Each row is followed by its class.
[ -5  -7  14 -27  12  -1 -17   5  -9 -19 -18   4  12  14  -4  13  16   1
   6  -1  14   2  -5 -10 -28  -5   6   1   6  14  -5  -5  19] | rer
[  8  26  -8  13 -34 -15  19  28  26   9   7 -16 -27 -27  19 -15 -32 -15
  -2  25  -6   6  -3   2  -6 -15 -35  35 -17  21  23  24 -74] | Kuzar
[ -4 -22  -2  -4  18   9  -7  -6 -34 -12 -34   8   3  29 -33  23  28  30
 -10  13  -7  13  -4  -2   3   6 -15   2  23  -5  10  -5 -20] | muti
[ 23 -86  22 -19  -5  23  -3 -15   6  -5  -9  19  12 -22 -39  24  10  -8
  -8 -12  -8  17  66   7  -3  14  22 -41  -9 -46  -1  -2  55] | muti
[ 19 -42   5 -16  26  13 -14  31  28 -12 -11   7   7 -12   6  49   5   5
  18 -10  24  -6  21  -9 -12  44  16 -52   1 -29   0  23  32] | Kuzar
[ 26  35 -32   9 -61  -1 -41  22 -21   3  29 -21   5   6  34 -13  38   2
   6  -9   5  -4  24 -23 -10   5 -25  -8   7   9  -7 -29  -4] | Kuzar
[ 18 -28   7  13 -24 -10   3 -10  10  14  23 -41  29  16  17 -14  22   9
  31  15 -21  -9  18 -13   1  -5 -40 -15  -5 -29   7 -32 -29] | Zis
[  9  17   6 -16  -8 -26  -7  23  19  -8 -34  18  12  -5 -34   2 -29  35
  25  22  43  22   5   6   1  34  -3 -27   6 -40  16   8   1] | Maz
[ -2 -11  -3 -26  12  -6   7  34   7 -26 -21  63 -39   8 -11  45 -35  11
  -9  -9  42  -4 -23 -21 -43  17  21  13  -3   7 -17   1   7] | Maz
[ 18  18  -2 -13  25 -15 -29  19   3  -6 -53  17  30  16 -34  15  -3   6
   7  18 -12  16  14 -19 -16  43  18 -19  -9 -18   9  -3   1] | zal
[  9 -41   1 -17  20   5  -4  22  -5   3  -7  13  12  -3  -1  22   8  -7
 -22  19 -18  22   0 -24  -2  20  -9 -12 -11  26   9 -19 -19] | muti
[ -5  39  -4  -4  -1 -19  -4  21   8 -15 -21  28  -5   3  -9  15 -23   2
  24   0  37   8 -18   0 -32   9 -15   5  -9   6  20  -1   3] | Maz
[ 14 -15   0  -5  13   6   5  10 -11  14 -14 -14  13 -10  -7  18  22  14
  13  17 -14  22  23 -11  10  29   6 -27  12  -7  12   7  13] | Zis
[-16   1   1   0 -17  10 -10  14 -12 -10  -2  -9  -9  -6  20  -1  21  21
 -13 -16  17  -4  -9  24  15 -20 -11  19  20   3  -6   7  -6] | Kuzar
[ -7   9  13  21  -4 -24  29  20  17 -15  -4   4   2 -21  13  14 -36   2
  18  -4  43   8 -26   3 -26 -11 -12   6   0 -23  -9  11   5] | Muveb
[ 42  20 -29  28  -2 -32 -22  12 -40   8  10  -3 -30   7 -15  -2  39  -1
  14  -5   1   7  32  -3 -34  24  -4  20  -4 -12 -11  -7  22] | Kuzar
[  -7   35   -9    9   13  -33  -12  -40   23   15  -23   -4   -5   62
  -40  -28  -58    6   20   32    9  -46  -42   27  -11  -12  -37   22
   -9  -13   34   30 -114] | Muveb
[-14   7  -1  11 -35 -17  -5  34 -13 -14  -8  -3  -7  -5  13  15  31   1
 -40  26  -7  44  -3  -3 -13  22 -18 -15  16   5  -3  -7   2] | Muveb
[ 22 -13 -28  17 -45  -5 -20   5 -12   6  19   2  -1  14 -16   0  -6  12
   9  20  -7  10  20  -3 -32 -28 -35  55  14 -11  -1  16 -52] | Kuzar
[  7  10  22   1 -26 -14  -5   3  15  16 -18   4  11 -60 -11 -25 -23  36
  27  36  32  34  19   4  -3  20 -15  30  -8   8  36  18 -38] | Zis
[ -4   2 -18   8 -24  -2  13  21 -24  -7  -7  22  -6 -48  -8 -35 -18   8
 -15  15 -17  30   1   3  -4 -40   0  58   4  30   2  18 -22] | kun
[-14  -5  -7   9 -35   4  13 -18 -10  -6  10  15   3 -14  -5 -33   6  -6
  -7  -4  14   0   6  11  15 -52  -2 -30   0   5  -4 -16   5] | goni
[-17  60  -9  -3 -23 -18  30   9  18   2  21  14 -27  -4  -7 -13 -26  22
  11  11   3  13   3   3  23  14 -17  15   3  -5  25  15 -12] | Maz
[-13 -28  22  -9  27  -8  15 -11  -6  18  -3  15   9  43   1   1  13 -14
 -28  14 -51 -17 -13 -12 -11 -20 -25  27 -21  23   7 -38 -72] | zal
[ 17 -46  -2 -25  18   8  14   1  18  24  32   3  23 -29 -13 -17   2 -25
  26  19 -52  23  42  -9  19   1   2 -13 -23  19  23  15  20] | kun
[ 16  41 -20  27 -22 -13  -3  11 -15  11  11  22 -20 -21  12  -9  21 -23
   2   2  18   8   0 -26 -25   4   1 -15 -16  26  -1 -14   1] | zal
[ 26 -22 -23 -15   1  15 -19  12  -2  -2 -17  18  11  -1 -17   8  12 -14
  19   3 -38  16  36  -1  -8  24   9 -23 -12  -4  30  -2  31] | kun
[ -6 -39  21   8  16   3  48  -5  22  10  15  -3 -17  -3   7  27  19  -3
   6  11  -4  -2  12  -6  -4  18  -9 -38   8 -18   6  19   3] | rer
[ 33 -91 -30   5   2  38  -9 -30 -40  10  12   5  29  41 -24  16  37 -37
   4  -1 -68 -14  37 -25 -39 -42  -1 -17  10   0 -16 -20   5] | kun
[ -6 -24  26 -14  35 -12  17  16   7  -4  -2  33 -11 -11  -8  38 -18   4
  -8  24  41  20 -35 -14 -24  30  -2  -7   3  16   8   6  -3] | Kuzar
[ 19  10 -12  13 -31 -12  14  16 -17  18  29  15   3 -27   2 -15  33 -17
   3  12 -34  36  36 -26  -3  13 -14   2 -15  16   9 -18  21] | zal
[  0   2 -22  -8 -27  14  -7  -9  33   8   1  -7   2  13   9 -21 -27  -2
  24   8  -6 -16  -8  13  12 -39 -19  15  -6   3  24  18 -60] | rer
[  6  22   8   8  -3  -6  26   1  -3   0  14  15   0 -35  -5 -15 -55  -6
  16  -9   3   0 -25  -7 -16  -2   2  59  -2  17   4  19  25] | kun
[ 33   4 -18  -7  24 -12  -6  -8 -49   3 -17   4  18  17 -27 -13  11 -12
  10  31 -23   8  15 -40 -48 -21  16   7   4  21  -1 -12 -20] | rer
[-15 -39  49 -15  16  11  14 -38 -12   6  -8 -29  12  23 -12   0  52 -20
   7   2 -11 -14   1   8   9 -44 -21 -22   2  17  -1 -15  -9] | Kuzar
[ 19 -10  -7 -17  -1  -9  16   3  -8  12  24  21  -4  16 -15   6  21 -26
  30   2 -15  -4  36 -38 -37  -1 -13 -15 -19  25   0 -15  11] | kun
[  9 -25  13  -7  33   5  21  16  21   6   9  17  20 -61 -10  12 -20   7
  19  32   6  54  11 -17  12  36  14 -20  -5   6  29  28  29] | muti
[ -2 -44   4 -23  26  -7 -11  13   5  19 -15 -12  -3  41   3   7   4  11
 -22  21 -12 -12 -21  10  22 -22 -22  14  -5  17  -7 -19 -86] | goni
[-19   4  -4   5  -7  -5  -5   2  -1 -10  -7  -6 -13  19  21   4  11  15
 -15  -3  38   4 -23  31   0 -26  -6  -9  16 -20  -4 -20 -17] | rer
[-21 -38  -7  -4  -2  26 -11  -8 -15 -22   3 -12  12 -13  10  18  35   9
  -8 -18  -7  14   9  18  19  -5 -16  -7   8   0  16 -19  30] | Zis
[ -3  16 -22  -8 -14   4   9   2   6  -6  19  -5   2  -5   0 -12   1   5
  -4 -10 -30  -3  56 -16  10   6   5 -10  -4 -12  -4  -7   1] | kun
[ 17 -57  18   1  -3  29 -30 -34 -25  19   1 -11  60   4   3  -8  67  -8
  23  11 -36  -2  29 -23   7  -8 -12 -50   0   8  17 -29   2] | Muveb
[-30  48  20  41 -16 -17  -6   1  -4 -24 -12 -24 -26  -7  20  -3  -9  21
 -36 -19  56 -17 -25  44  -3 -59   8  25  23 -39 -36  11 -24] | goni
[-16  31   8  13  12  -7  21 -10  12  -2  -6  14 -57  16  -7  29 -39 -24
 -18 -18  18 -31 -45   9 -19  15  -7  34 -10  32   1  22  -7] | goni
[-20  43  18 -17  -7 -10  -1   0  16  -9  -6 -18 -27 -12   3  -6 -11  -1
 -11 -11  11  -7   1  23  13  13   9   4  -7   3  10  16  18] | Zis
[ 14  27  -5  24 -31 -12  -8  -7 -18  20  25 -13   1 -10   5 -17  31  17
   9   8  -9  33  35 -10  -2  12 -18  39   2  -6  -2 -28  -3] | zal
[  3  -3  -6 -24  61  -9  11  23  20   2 -18  -1   0  30 -10  30 -11 -13
   1   8 -30   9 -13 -14   4  56  14 -26 -10  13   7   9  24] | muti
[ 15  27   6  15  58 -30   8 -11 -16  31   2   2  16   1 -26 -19 -28 -24
  -2  54 -24  25 -36 -15 -14 -12   2  27 -15  35  23  12 -48] | muti
[ 12  66  -3 -11  11 -32  -1 -14  25  14  10 -19 -19  21 -20 -16 -41   9
  34   2  14 -23   4   3   7  24  -9  33 -13 -15  16  24 -26] | rer
[ -8 -14  -3 -21 -12   0  -5  -2   0  -8 -11   7  -9  24  -2   3  -5   5
 -13   7  -3   3   2   5  -8 -19   0   4   3  -2  -3  -9 -28] | Muveb
[ -1  18   9   5 -23   6  11   8  -3  -6  -8   5  -7 -60  -2 -24  -3  -1
  -9  -7  10   5  22  16  13 -10  13  -4  -1  -6  12  31  14] | zal
[ -2  16   5  -6 -28  -4  -7   4   9 -12  14   9 -21 -34   3  -4 -19   6
  -8   0  48  16   9   9 -21   6   2  14   1  -4   2   5   8] | zal
[  6   4 -11 -13  46  -5   8   8  14  14 -16  25  11  34  -8  24  -8 -17
  13  21 -27   8  -4 -19  -5  23   9 -36 -18  19  25 -15  -7] | goni
[  4  -2  16  34  56  -7   4 -22 -18  -4 -27  -2  25 -32  -2 -15 -28 -18
   6   7  16   0 -51  17 -12 -29  33  -7  -1 -10   7  13  11] | Muveb
[ 23  77 -18   8  20 -42  29  28  36   3  27 -24 -19  19  28   7 -52 -25
  33 -11  37 -28 -11 -20 -44  41   4 -29 -13 -23  -9   6  16] | zal
[-12 -72  27 -59  61  12  23  17  51  -5 -17  22  32  -9  -7  28 -43  13
  24  15  22   5 -27  -3  22  10  14 -33  -2  -3  13  27   2] | rer
[-16 -44  11 -18 -11  25 -14   4   2 -18  -7   1  11  -1  12  28  22  11
 -10 -14  19  12   3  17   0 -13  -2 -10  20 -12  -5  -5  25] | rer
[ 11  56 -12   8  -7  -5 -29   9  -9   7  16  -6 -11  -7   1   1   7 -16
 -19 -15 -11  -9  24  -3   3  23  21  -7  -2  -6  -5  12  25] | kun
[ -6 -28   2  -8 -21 -12  27  11 -14   3  12  43  21 -18  -9 -11  -9 -20
 -10  35 -11  30  -4 -25 -29 -28 -20 -11  -8  35  15  -5 -21] | Muveb
[-18  55 -17  20   4 -31  40  -5  15   8  13   7  -4 -13 -14 -32 -47   0
  25  28  -2  22 -13  11 -14 -10   2  19  -1   7  21  36   1] | Zis
[ 32 -39  18  11  -9  -3 -31  12 -21  16  13  -9  33 -59 -13 -26  26  -2
 -16  33 -19  38  41   6   9 -23  11  -4  -2 -18   5  21  -1] | muti
[ 23 -11 -11   4  19  -5   2 -21 -24  11  -3  20  -5 -38 -59  -4 -26 -28
  -5  19  -9  35  17   1  -4  -2   8  23 -16  14  17  11   6] | kun
